Rows lie near named flat spaces through zero. A row that begins with a name and a colon came from that space; any other row is followed by the name of its block's space that it lies nearest.
rz-nf: [  8  42  -8  46   1 -24  19  -3  -6   5 -19 -11 -22  15  -6  32   0   2
   4 -12 -36   8  13 -18   4   9  12 -16  16 -25 -14  -7]
gm-zc: [  3  14 -21 -18 -19   0   1   3  -5   6 -11 -10  -7 -35 -18   3 -27 -23
  21  13   5  -5  28  -6 -47  13 -15 -13  32   6  -4  -3]
gm-zc: [ 15 -15   3 -15   3 -24  10   0 -21 -15  22  -6  26  29  -1   3  -2  31
  19  -1   5  -5   7  28  -6  -6  13 -34   0 -25  -3  21]
gm-zc: [ 15 -20 -29 -22 -30 -18   7   4 -12  -5  20   3   6  14 -24   4 -33  13
  17 -18  -5  -7  20  15 -21   2  12 -21  22 -20  -3  35]
zq-qg: [  7   2 -12 -46 -25  24  13  -6  58  -3  17  34  23 -32  28  -9 -15 -33
  14  37  17   5  10  10 -47   9 -15 -35  39  38   2  20]
gm-zc: [ -7  11  17  -3  27  26   7  -2  46 -23   2  17 -13   7  34 -15  25 -12
 -22   0   7   7   0 -40  11 -17  -1  22   4  22  -5 -11]
dq-mq: [  2  12  -8 -29   1  14   2  -8  31 -25  18   0  15 -17   0 -23 -24   9
  -6  19  23   0  17   5 -24 -25 -60  -2  -4  20  -5 -14]
rz-nf: [-16 -13 -10   1 -22  14 -30  13  24   5   1  18  15 -31 -10 -33 -10 -22
 -12   8   7  -5 -26   0   6 -15 -29  21 -10  51  14  -7]
td-bd: [-16 -20   3   0 -17  26  -9 -10  21  27   9  17  19   5  18 -19   5 -13
 -27  12   4   3 -19  32  20 -11 -19  21 -33  20  20  -7]
zq-qg: [-11   0 -21  11 -26   0   8   9  -5  14 -18   0  -8  -5  -7   7 -13 -16
  -7  -1 -15   7  23  -3 -15  -1  21 -12  11   4  12   8]
dq-mq: [-17 -10  -5   8 -18  -8   0  19  26  24  11  45  29  27   4   1   2   8
 -29  -5 -38  14  21   9  -3 -14 -12 -42   0   8   4 -11]
td-bd: [  4 -17  17 -10  24 -14  19  -3 -28 -29   2 -14  15  37  19   9  15  27
  -9 -10   4   6  34  18  -7 -23  35 -31  -3 -16   7   8]
gm-zc: [-17  -6 -22  11 -34  14  -7  11   6  29  -4   5  -1  -9 -12 -22 -11 -16
  -1  15   4   0 -17  -2   6   0   2  20 -15   9  10   9]
zq-qg: [  5 -17  -3   1  -6 -21  -4   5  -7  -2  19  11  18  28 -11   3  -7  24
  -7 -21 -20  -5   3  19  11 -12  -7 -17  -6 -12   1   5]
td-bd: [ -2  17  12  17  26  21  -1 -17  20 -12  -5  -2 -31   1   8   3  12   6
 -30 -20   1   9 -13 -26  32  -4 -16  48 -19   3 -12 -18]
lt-fz: [ -5 -18  14 -23  22  25  29   3  15 -43  -1 -10  -8   5  46 -17  23   3
  -2  27  34  -2 -11 -18  21 -24  46   3 -14   5  28  30]
zq-qg: [ 18  -4  -8  -2  -8   2  30 -26  23 -33  -1  10  -9  -5  29  41 -11   2
 -24 -21 -16  14  12  24   7  -1  26 -27  16  13  17  34]
dq-mq: [ -9  23   2  -1  14  22   5   1  20 -18 -12 -10 -18 -36   3 -10  -2   5
  -6  25  21   4 -14 -28  11  -6 -28  18 -19  14   2 -14]
rz-nf: [  7  29  -9  -5   2   9  10 -19  -8  -6 -14 -29 -14 -15  -3   3 -14 -17
  13   9  21   7  33  -3 -42   6  -5  10  19  -1 -16  -7]
gm-zc: [ -7 -20  -3  15 -11  -5  -9  12  15  13   9  33   2  18  -3   5   5   9
 -24 -25 -30   4 -16  -4  32  -2   8   0  -8   3   5   7]
zq-qg: [ 12  10 -28   6 -28 -11  -4  -8 -24   0   1 -27   4 -13 -32  -9 -32   1
  29   4  23  -1  -4  17 -23   8   1  10   4  -2 -13  22]
rz-nf: [ 10 -10  12   4   7  -1   1  -8  16   3  17  22  -3   9  10  18  10  19
 -10 -12 -15  -2 -38  10  45  14  -5   3 -17 -12   2   9]
dq-mq: [ -3  -2 -24  -8 -24  -9   6   9   6  -3  13  10  18   4 -21  -6 -28  26
  -4   2  -2   9  20  11 -17 -14 -18 -27  -4  -1  -5  10]
gm-zc: [  4  -2  -6 -10  -4  -6  12  -2  -2  -1   5   6   0  -6  -8  23 -14  30
  -7  -1  -9   7   7  15   5   8 -14 -27 -10 -18   1   5]
lt-fz: [ 16   8 -25  -8 -22 -16 -11 -19 -31  13  17 -30  12  18 -38 -14 -38  -1
  23 -11  10 -13  32  33 -44  -5 -37  15  10 -22 -22  -9]
lt-fz: [ -5  29  13   6  12  31  14 -19  50 -15  -7  12   7 -27  40  -1  15 -11
 -18  32  21  25 -14   0   2  -2 -12  -3 -10  41  -1  -5]
zq-qg: [-12 -24  39  -7  38 -10  -2  25   5 -10  11  32  23  38  26  -1  47  26
 -16  -6 -13   6   0 -15  21 -13  25 -33  -7  -3   2  -9]
lt-fz: [  6  22   4  27   5 -27   1   5 -21   7 -20  -7  -4  -1  -7  28   8  -7
  13 -10 -25   4  11  -6 -12  17  20 -27  26  -8  -9  -8]
zq-qg: [ 11  -9 -34  -4 -35 -11   6 -17   0   4  19   5   8  32 -18   6 -38   3
 -14 -35 -19   4  44  31 -28 -14  -9  -6  17 -10  -8  15]
gm-zc: [  2  -4  -8   3 -14 -11 -12  11 -11   9  10  -4  15   9 -17 -23  -4  -2
  27   7  12  -8 -15   0  -8   2   7   5   3  -3 -10  12]
dq-mq: [ -6  11  -5  -5   8   4 -11   8 -21 -23 -22 -29 -12 -44 -22 -13 -12  -1
  11  11  30   0   4 -21 -20  -4  -8  14   0  20  -3  -8]
zq-qg: [  9  -9   3  -7   5  -3 -13  -5  -1  -6  10   6  -3  -2 -10   4  -3   7
  -2 -23  -1  -4 -10   1   8   7  -8  14   3   1  -9   2]
td-bd: [  2   1 -22  -2 -47  37  -8 -19  65  36  17  37  -1 -26  14 -15 -16 -47
  -3  15   2  -1 -46  12  12  22 -25  36   3  34   4  19]
lt-fz: [ -7 -19  -5 -55  -9  23  20  -5   8   4   6   6  15  -8  19  -2 -13  -6
  -6  27  18   5  50  25 -46  -6  -9 -33   8   0  15   1]
gm-zc: [ 15  27  23  12  47   3   4 -24   2 -27   4 -13 -29   7   0  19  15  39
 -11 -24  11  11 -18 -23  33  10 -17  34 -20 -22 -33 -13]
td-bd: [ -7  -8  14 -15  12  -2  -3  15 -19   1   3 -15  20   3   5 -25  13   1
  23  33  22 -14  -5   4  -7 -11  -2  -9 -12  -7  10  -9]
rz-nf: [-19  -9  -3   8 -13  -9  -5  17   5  11   0  13  30  15   4 -14  -1  -7
 -20   8 -24  -1  23  17  -8 -32 -16 -29  -6  16  22 -21]
dq-mq: [-22   8  14  -1   8  -7  -5  25  -8  27 -12  13  22 -20  -8   7   9  19
  -5  33 -13   8   7   6  -6   5 -34 -47 -20  -3   5 -38]
rz-nf: [-10  20   9  13  11  24   3 -16  17   4 -16  -1 -14 -42   5  20  -1  19
 -33  16   4  17 -27  10  36   9 -44  12 -47  12   9 -24]
gm-zc: [  6  11  -2  32  -1 -31   2  -2 -48  24 -20 -21 -13  16 -22  36  -2   5
   5 -24 -34  -1  20  12  -2  17  17 -13   8 -37  -5 -12]
lt-fz: [-23  -5 -23  26 -42   8  -2  11  25  25   6  21  28   8  -3 -26 -11   4
 -21  21  -4  15 -19  20  16 -21  -9  -6 -34  23  14  10]
td-bd: [  4 -26   0  -6   3 -37 -28  36 -37   4   2  11  -8 -15 -48  17  -8  28
  15 -31 -30 -21 -21 -17  22  20  -5 -15   6 -21   0  -1]
dq-mq: [ 20  16  -4  12  18 -17   2  -7 -30 -26  -7 -32 -36   7 -24  13  -5  13
  20 -33   6  -5   2 -31   2  12  23  29  17 -27 -25  12]
lt-fz: [ 10  48 -23  13 -14   3  -6 -23   9   1   0 -18  -2 -32 -34  -3 -36  10
  10   9  22  16   0   7 -27  11 -58  18  -5   9 -37 -13]
lt-fz: [ 16   0  25 -16  31   1   9 -14  -3 -27  -2  -7  -3  -5  27  18  19  -2
   8  -1  11  -2   0   3  -2   9  19 -10  14   1   1   5]
td-bd: [ -5 -37  23 -32   9   2  27  -3  11  11  21  36  33  47  46  21  23  19
 -29   3 -22  10  36  42  -1 -10  18 -61  -6 -20  22   4]
dq-mq: [ -3   3 -24  50 -25 -17  11   6   4  14  -3  20 -20  35 -18  24  -5  24
 -24 -41 -40  21  -8 -16  36   6  41   1  -6 -19 -11  29]
dq-mq: [-12  -3 -24  37 -23 -24  11  23   1  10   2  26   0  38 -23  15  -7  40
 -24 -30 -39  23   9 -16  21  -7  32 -28  -8 -19  -9  23]
rz-nf: [  7  -8  -5  -8  -6  -7   0  -7  11 -12  18  10  17  25   4  -5  -9   0
 -10 -18  -9  -1  24  16 -15 -20  -8 -10  14   7  -2   2]
zq-qg: [ 13  13   2 -11   1  19 -11 -15  35 -15  -3   5 -11 -43  18  -5  -2 -49
  12   7  11 -12 -21 -10 -10  12 -17  25  31  42   3  -2]
gm-zc: [ -6 -33   6 -20  -7 -18  25  23   7   1  19  30  45  54  35  -2  17   6
   0  13 -23   0  36  22 -17 -25  41 -77  17 -12  23  20]
rz-nf: [  1  -7  -4 -15 -18  -1   9  -5   8  19  17  19  30   4   3   8 -10  18
   0  18   0  11   3  40 -10   9 -14 -37 -10  -7  -1   9]
dq-mq: [  6   8   9  17  27 -22 -17   2 -41 -31 -13 -30  -9   0 -26   3   3  20
   2 -30   8   1   7 -15  -2  -8   8  15   1   1 -18 -11]
zq-qg: [-20  -7  -5  17 -13  -4  -1  21   3  14  -3  20  21  18  -2 -11   9  10
 -14   3  -7  20   8  -4  -3 -11  24 -22  -8  11  -2   6]
zq-qg: [ -7   5 -10 -11 -16  13 -28   3  16  31  16  10   8 -12 -25 -33 -14 -14
   9  11  13  -8 -11  -6 -15   6 -54  33  -5   9 -19 -23]
dq-mq: [ 24  19  -8 -15  14   8 -13 -26 -31 -31 -12 -58 -41 -47 -28  -3 -28 -14
  30  -9  40 -22  -8 -12 -14  13 -26  62   9  -3 -12  -5]
dq-mq: [ 16   5  -1   9   5  -5 -11 -22 -11  -6   3 -16 -16   2 -13   9 -10  -2
  -4 -30  -4  -8  -5   9  10   4 -17  35   0  -6  -9  -7]
rz-nf: [ -3   0   4 -10   0   5   2   5 -21  13 -10 -22   1  -6   4 -14   7 -21
  29  30  21 -12   1   0 -19   7  15   3   4  -9   7  -1]
rz-nf: [-28 -21  18  29   3 -26   7  35 -10  30   1  28  33  50  11   9  28  35
 -32   7 -54   3   2  19  42 -26   5 -58 -40 -25  30 -22]
lt-fz: [-12 -21  -6 -24 -21  16   3  -2  25   4  24  15  43  17  20 -36  -7  -6
 -11  28  17   1  13  37 -18 -33 -20 -14 -15  23  18   3]
td-bd: [-26  -8  20   9  19  30  -9   3  34 -17   2  11  15   9  31 -40  26  -2
 -41  13  17   8 -16  -9  30 -45 -17  30 -41  42  17 -23]
td-bd: [ 10  21  -4  10   6 -15  -1  -9 -40  -8 -14 -39  -5 -10 -23   5  -9   6
  26   1  22   4  11   3 -26  11  11   4   7 -11 -21   1]
zq-qg: [ -1 -24   3  11  -5 -25 -11  22   2  -8  -2  23   9  13   7   9   8 -18
 -11 -27 -47 -16   2  -3  14 -16  21 -27  26  17  27   1]
gm-zc: [ -2  -9 -33 -52 -39  -2  11  27  27  -9  17  21  33 -31  -8 -22 -39  -8
  28  42  11  -7  29   5 -58 -11 -23 -63  34  21  12  21]
td-bd: [  7   0   9   3  10   0  -6 -15 -12  -1   0  -4  -1  -1  -5  12   4  14
  -5 -15   8  10  -6  12   5  13   1  10  -9  -2 -14   0]
td-bd: [ 11  11   1  -6  11   0  18  -7   0 -18   3  -9  -8  12   8   3   5   8
  17   2  19   8   8 -15 -13   7  30  -4  15 -13 -18  22]
rz-nf: [  8  48  -4  32  15  -8  27 -14 -31  -9 -26 -44 -31  -8 -16  27  -3  32
  17  10  19  21   1 -17   1  22  21   3 -14 -36 -27   7]
dq-mq: [-21  33  22  54  15   9  10   8  38  17 -26  34  -3   1  33  21  46  -5
 -28  10 -23  38 -22 -32  28  15  34 -19  -6  25 -10  -9]
td-bd: [ 11 -17 -15   8 -22 -27 -27   7 -24  11   0  15  -2 -22 -44  29 -23  14
  -1 -43 -28   0 -14  15   8  28  -2  -9  11   3  -7  12]
td-bd: [ 18 -28 -10  -3 -21  -8 -16 -14 -20 -14  13 -11  13  -5 -11  -7 -15  -4
  16 -17  20  -9 -32  37   7   4  24  19   0  17   6  39]
rz-nf: [-15 -24 -19 -27 -41  11 -29  26  12  35   9  29  27 -25 -18 -39 -12 -39
  24  21  16  -6  -5  -2 -41  12   0  -2  25  35  -1  12]
rz-nf: [  1  14   3  26  12 -11   4  -2   3   4   0   9 -17  33  -5  16  11  14
 -16 -33 -26  11  12 -24  13   2  10   8   6 -20 -22  -8]
lt-fz: [  6   5 -11  -7 -15 -10 -16  -6  -3  18  14   6  19   0 -25  -2 -22   2
   4  -9  -6   0  18  23 -29   5 -42  -6   9   0 -19 -16]
gm-zc: [ -1 -15   4  21  -3 -32   5  13 -15   1   4  12  19  30   0  21   4  26
 -15 -16 -41  -2   2  24  26 -15  10 -43 -10 -15  19   1]
zq-qg: [  2   9  -9   5 -13  10  -6 -13  19  10  12   5   1 -15 -11  -4 -18  11
  -9   6   3   1 -27  16  20   4 -47  20 -26   4  -3  -7]
lt-fz: [-10  -8 -17  26 -24  -8 -22  13  -6  21   8  -1   4  17 -28 -27 -12   0
  -3 -10 -12 -13 -23  -1  24 -16 -19  32 -22  -3   4  -6]
lt-fz: [ 16   9  10 -44  31  -1  35 -10 -49 -43 -28 -66 -20 -31  18  18  -5  -9
  41  36  37 -19  45   3 -47   1  24 -28  24 -26  21   3]
lt-fz: [  9 -27  40 -63  39  42  -5 -32  25 -21  16   4   2 -19  49  -7  19 -21
 -17  10  30 -17  -2  24   1  -5 -38  28  -6  21  20 -23]
[ -5 -24 -15 -21 -20  18  16  -3  20  -2   8  17  -2   3  13   1 -13  -1
 -22  -2  -3   4  14  11   1 -10   8  -7  -2   5  20  21]
gm-zc
[-19  -6  30  26  24   1   5  14  37  24   4  63  -4  28  19  37  40  43
 -58 -25 -54  28 -20 -19  65  12  -2 -24 -32 -14  -4 -19]
gm-zc
[ -8 -39  -1 -35 -15  -3  -7  23  -4  11  14  24  30   4   1 -14   0  -3
   8  10   2  -7  11  14 -20  -3  12 -33  11   5  14  13]
rz-nf
[-11 -27   3  -6 -11 -10 -24  25   9   7  11  42  31 -10 -13  -4   4  17
 -12  -8 -10  10 -17   7   6   4  -1 -29  -4  28   0   7]
td-bd
[ -2  21   7  -4  13   5  -4   2   4   5 -11  -3 -11 -25  -4   5   1  -9
   6  11   0  -2   6 -17 -13  11 -28   1   8   1  -8 -27]
dq-mq
[ -5  22 -16  48 -13 -24 -13  18  -9  37  -9  15 -24   4 -47  24  -9  23
  -6 -30 -45   8 -17 -30  29  27 -12   7  -7 -28 -26 -12]
gm-zc
[ -1 -35  10 -36   9 -12   9  21 -16   2   8  19   7  24   6  14  12  11
   3 -12 -16  -4  36  -5 -19   5  35 -43  25 -25   6  11]
rz-nf
[-13  11  -4   7  -1  28  -6  -8   9  16 -16 -13 -31 -26  -2  -9  -5 -20
 -15   9   4  -7 -13 -15  18   1 -31  49 -22   4  11 -25]
lt-fz
[ -4  18 -11  -2   0  15  29  -9   4 -12 -15 -26 -17   7  20  -6  -6 -19
  -1  18   9   1  38 -11 -24 -20  12   2   9  -7  11  -1]
gm-zc
[ 20   3  -4 -49  -4  22  22 -24  35 -15  14  10  -3 -27  26  14 -17 -16
  11  18  16  -2  14  14 -30  16 -18 -17  29   6   2  16]
zq-qg
[ -6  30 -19  22 -20   9  28 -11  13  -2 -12 -13   7   1  13  -4  -9  -4
   1  30  17  24  14   8 -20  -9  19 -16  -4  10  -2  17]
lt-fz
[  0   7  34   8  40   0   9  -9   5  -4  -6  14  -6   6  21  38  28  30
 -31 -13 -21  16   0   2  30   9  -9 -18 -18 -13  -4 -24]
gm-zc
[  8  17 -33 -18 -16   9  36 -14   0 -10   0 -21 -28  -7 -15  16 -40  22
   3   7  10   8  36  -3 -21   3 -10  -6   1 -34  -6  18]
gm-zc
[ -3  21   7  12  16  21  17  -9  21  -4 -19   5 -36 -12  19  21  17  -6
 -14  -4   0  18  -4 -36  14  19  25  16   5   0  -9   4]
lt-fz
[-10 -18 -21  -2 -26   9  25   4  12  23  -3  20 -18  41  15  11  -2 -22
 -21 -22 -32   7  48 -13 -15  -4  48  -8  27 -19  11  21]
gm-zc
[ -8 -34   2 -29 -13   5  -2  10  21  -3  21  27  43  24  25 -29   6 -17
  -8   9   3  -3  23  23 -26 -30   9 -28  14  28  18   9]
dq-mq
[ -3  -5  17  22  20  10 -22   5  33   8   1  38 -40   1   1  15  24  -4
 -33 -49 -38  -2 -42 -49  62  18  -5  49  -2   5  -8 -14]
rz-nf
[  7   9   8   7   9  -4 -32  -2  -6  -5  13 -10  15  -9 -22 -32   4   4
  26   4  35  -5 -42  -5   3   6 -20  37 -11  17 -29  -4]
zq-qg
[-22  19 -15  10 -22  -3  12  11 -30  26 -16 -26  32  -8 -16 -16 -12  15
  16  55  28  20  23  26 -39  -6  -1 -38 -27  -6  -2  -5]
rz-nf
[ 12   7  21  -7  35 -17  -7   4 -14 -26  -4 -13  -9 -11  -1  12   9   6
  10  -8  -9 -18  -2 -13   7  -1 -19  -6  10  -8   1 -23]
td-bd
[  6  -5 -10  -5  -6 -14   5   3 -26 -11   5 -26   8  17  -9 -15 -11   3
  22   5  11 -13  14   9 -15 -16  11  -3   4 -16   4  11]
lt-fz
[-16 -23  27   6  21  33   1 -12  35 -15  -8  19  -7  12  55  -4  36 -27
 -55 -14 -10   5  -7  -2  38 -29  18  28 -15  39  34 -11]
gm-zc
[ 18  -3 -21 -21 -34   0  -9  -3  37  17  17  42   1 -26  -9  15 -23 -28
  17 -13 -16  -2  -8   1 -24  38  -8 -13  50  18 -14  24]
rz-nf
[ -2 -11   1 -22  -6   8  -5  -2  16  15  15  15  11   2   6  -6  -7 -10
  -8   6 -12 -14   9  17  -4  -7 -41  -3  -1  -1  12 -20]
dq-mq
[ 14   5  -4 -22  15   7  32 -23  11 -29   6   1 -27  -2   5  42 -18  43
 -27 -21  -8  14  27   3   9   4 -16 -14  -6 -28  -5   8]
gm-zc
[ 13  -3  -4  -4  -1 -29  13   5 -38 -19  -2 -26  16  11  -5   7  -7  11
  30   7   7  -7  19  20 -24  -5  30 -39  15 -17   4  19]
lt-fz
[ -8   5   4   3 -15  19 -32  -9   9  37   2   5  18 -37 -10 -20  -2 -21
   5  25  21  -1 -42  25   3  19 -45  31 -24  29  -4 -21]
td-bd
[  0 -24   1 -28 -11  23 -23 -11  28   0  22  16  22  -8  13 -33  -6 -29
  -9   3  17 -13 -10  24  -7 -16 -34  28  -1  38  12  -6]
rz-nf
[-19   2   2   9  -1  34   6  -6  33  22 -12  26 -27 -21   9  19   5   9
 -47  -3 -13  21 -16 -13  39  13 -18  22 -34   6   7 -12]
gm-zc
[  4   5 -33   4 -37 -12 -29   6 -29  23   0 -23  -1 -21 -55 -25 -37 -19
  36  -2  14 -17  -7   2 -28  12 -21  32  12   0 -15   2]
zq-qg
